Here is a tiny trained network, its code and every weight. The questions are about switching its units off for an input and a target symbol, where a switched-off unit gives its printed mean instead of its output.

import numpy as np


def w(rows, s, z=0):
    codes = np.array(rows[::2]) - 128.0
    scale = np.full(codes.shape[1], s)
    scale[-1] = z or s
    return codes * scale


def f(y):
    return y / 2 * (1 + np.tanh(0.7978845608 * (y + 0.044715 * y**3)))


def softmax(a):
    e = np.exp(a - a.max(-1, keepdims=True))
    return e / e.sum(-1, keepdims=True)


def log_softmax(a):
    a = a - a.max(-1, keepdims=True)
    return a - np.log(np.exp(a).sum(-1, keepdims=True))


def net(x, mask):
    ids = ['ΔΠΦΩαβγζημξτψ'.index(c) for c in x.split()]
    T = len(ids)
    res = E[ids] + P[:T]
    q, k, v = (res @ M[0].T for M in (Q, K, V))
    z = softmax(np.where(np.tri(T) > 0, q @ k.T / 3**0.5, -1e9)) @ v
    res = res + np.where(mask[0], z, O[0][:, -1]) @ O[0][:, :-1]
    y = f(res @ A[0][:, :-1].T + A[0][:, -1])
    res = res + np.where(mask[1:13], y, B[0][:, -1]) @ B[0][:, :-1]
    return log_softmax(res[-1] @ U[:, :-1].T + U[:, -1])


Q, K, V, O, A, B = {}, {}, {}, {}, {}, {}
E = w([
[64,70,174,82,85],'Δ',
[94,76,193,118,119],'Π',
[100,82,188,121,120],'Φ',
[116,95,155,115,133],'Ω',
[106,103,159,128,116],'α',
[132,99,54,47,157],'β',
[104,69,155,83,159],'γ',
[68,71,79,97,101],'ζ',
[2,78,59,195,186],'η',
[161,84,188,166,200],'μ',
[79,120,131,200,69],'ξ',
[165,94,107,169,172],'τ',
[86,47,185,235,107],'ψ',
],0.026)
P = w([
[214,37,119,104,109],'0',
[199,33,111,111,119],'1',
[183,41,107,117,128],'2',
[164,53,109,119,141],'3',
[149,63,111,125,152],'4',
[135,75,110,131,161],'5',
[119,87,116,139,172],'6',
[103,96,118,145,181],'7',
[89,110,119,149,192],'8',
[74,118,120,155,202],'9',
[58,128,121,161,209],'10',
[43,144,125,166,220],'11',
[29,145,125,168,229],'12',
[7,154,131,163,237],'13',
],0.012)
Q[0] = w([
[125,204,142,112,39],'h1',
[56,10,83,180,137],'h1',
[14,9,150,84,177],'h1',
],0.013)
K[0] = w([
[189,153,212,40,94],'h1',
[77,134,116,233,241],'h1',
[1,215,85,156,240],'h1',
],0.0098)
V[0] = w([
[43,137,76,16,23],'h1',
[68,83,249,104,115],'h1',
[207,80,103,24,253],'h1',
],0.011)
O[0] = w([
[84,122,130,34,75,39],'h1',
[114,2,203,80,94,255],'h1',
[57,150,170,168,183,168],'h1',
],0.013,0.0061)
A[0] = w([
[94,127,180,80,200,213],'n1',
[91,69,204,176,22,147],'n2',
[110,179,174,229,142,34],'n3',
[180,71,165,117,196,87],'n4',
[121,107,139,190,220,112],'n5',
[177,174,178,68,169,181],'n6',
[133,166,10,139,197,235],'n7',
[117,36,141,20,83,2],'n8',
[151,105,194,73,167,4],'n9',
[126,184,171,172,107,250],'n10',
[77,113,147,153,104,8],'n11',
[94,115,82,26,85,198],'n12',
],0.011,0.01)
B[0] = w([
[123,129,156,116,153,214],'n1',
[120,144,116,113,134,237],'n2',
[126,84,161,117,106,178],'n3',
[119,154,127,141,139,198],'n4',
[132,122,91,96,118,222],'n5',
[197,120,97,2,46,130],'n6',
[183,131,154,151,123,170],'n7',
[129,141,112,148,149,252],'n8',
[144,137,97,162,81,156],'n9',
[171,202,94,119,103,153],'n10',
[209,166,106,133,130,143],'n11',
[123,132,148,137,106,221],'n12',
],0.018,0.029)
U = w([
[80,102,219,117,100,254],'Δ',
[128,150,101,104,156,119],'Π',
[125,186,67,97,212,52],'Φ',
[138,113,134,126,128,115],'Ω',
[133,170,121,153,141,82],'α',
[178,135,181,135,102,108],'β',
[140,19,128,35,168,89],'γ',
[115,60,255,235,110,137],'ζ',
[121,91,41,177,159,123],'η',
[160,198,77,39,147,22],'μ',
[137,223,68,129,108,29],'ξ',
[138,187,119,175,155,59],'τ',
[137,116,26,53,67,139],'ψ',
],0.0081,0.0062)

Each question gives the input, a string of symbols that net reads in full, and the target symbol t.
The units are the heads (3 rows each of Q, K, V and O) and the neurons (one row each of A and B). Each row of codes is followed by its name. A weight is (code - 128) times the scale printed after its matrix; where a second scale follows, it is the last column's (O, A, B and U).
mask holds one flag per unit, heads first, then neurons. A switched-off unit (its flag False) gives its mean, the last column of its rows in O or B, instead of its output. The means were averaged over made-up inputs and are rounded, as every weight is.
A unit's drop is (log p(t) with every unit on - log p(t) with that unit switched off) / (log p(t) with every unit on - log p(t) with every unit switched off).
The circuit of an input: a set's keep is (log p(t) with only the set's units on - log p(t) with every unit switched off) / (log p(t) with every unit on - log p(t) with every unit switched off). Starting from the 12 units with the biggest drops (on a tie, the unit counted first), units are removed one at a time, each time the one whose removal leaves the highest keep (on an exact tie, the one counted first), for as long as the keep stays at least 0.8.
circuit, biggest first: the units of the circuit, biggest drop first
unit that matters most: the unit with the biggest drop
k most important neurons: the k neurons with the biggest drops, biggest first
input τ Ω Δ, target β: unit that matters most -> n3
input ζ Ω μ ψ γ Δ ζ ψ α, target η: 2 most important neurons -> n12, n1
input μ Δ Φ, target γ: 3 most important neurons -> n5, n3, n8
input ψ Δ ψ Δ τ, target η: 3 most important neurons -> n5, n12, n1
input ψ Φ Δ ψ Π Ω μ ζ, target γ: circuit, biggest first -> n5, n3, h1
input ψ Δ Δ γ β Δ β Δ Δ τ μ, target β: 4 most important neurons -> n3, n5, n10, n7
input τ ξ μ Δ Π β ζ Φ ζ Φ ζ ζ ζ α, target Δ: circuit, biggest first -> h1, n5
input β ζ β, target Δ: circuit, biggest first -> h1, n12, n5
input ξ ξ γ τ ζ, target β: 3 most important neurons -> n7, n3, n5
input β μ ξ μ ψ η μ, target μ: circuit, biggest first -> n6, h1
input Δ ψ Φ ξ α Φ γ Ω ζ ζ ζ μ Δ, target γ: circuit, biggest first -> n3, n5, h1
input Π β ξ ζ ζ Δ ζ Φ μ β, target γ: circuit, biggest first -> n5, n3, n8, h1
input ζ γ η ζ Ω α ζ μ γ, target γ: circuit, biggest first -> n10, n12
input Δ ζ ζ β η ζ Π ξ, target ξ: 3 most important neurons -> n10, n1, n5
input ζ Δ ζ α Π Δ ψ Ω, target η: unit that matters most -> h1
input Π β ζ ζ ξ Δ γ τ μ Δ ζ, target γ: 3 most important neurons -> n5, n8, n3
input γ ζ Π γ Π ζ ζ ξ ζ ζ η Φ ψ ζ, target ζ: circuit, biggest first -> n5, n2, n10
input ξ ψ Π ζ γ γ α μ ξ, target ψ: 2 most important neurons -> n5, n10
input ζ ψ Ω Δ γ, target Φ: circuit, biggest first -> n3, n12
input Φ ξ Δ, target ψ: circuit, biggest first -> h1
input ζ Π μ Π Δ Δ ζ ζ ψ α Δ Δ ζ ζ, target Δ: circuit, biggest first -> n12, h1
input ζ Π Δ Δ μ Π μ μ Ω, target γ: circuit, biggest first -> n5, n3, h1
input α ψ μ Δ ζ ζ γ ζ Φ, target Δ: 3 most important neurons -> n5, n12, n10
input ζ ζ β γ ζ μ α Φ ζ γ ζ ζ, target Δ: circuit, biggest first -> n12, n5, h1
input Δ μ ξ ξ Δ α, target ψ: 4 most important neurons -> n1, n7, n3, n4
input Δ γ Δ Δ, target Φ: 2 most important neurons -> n2, n11
input Δ β ψ μ β γ Ω ξ, target ψ: 2 most important neurons -> n1, n8
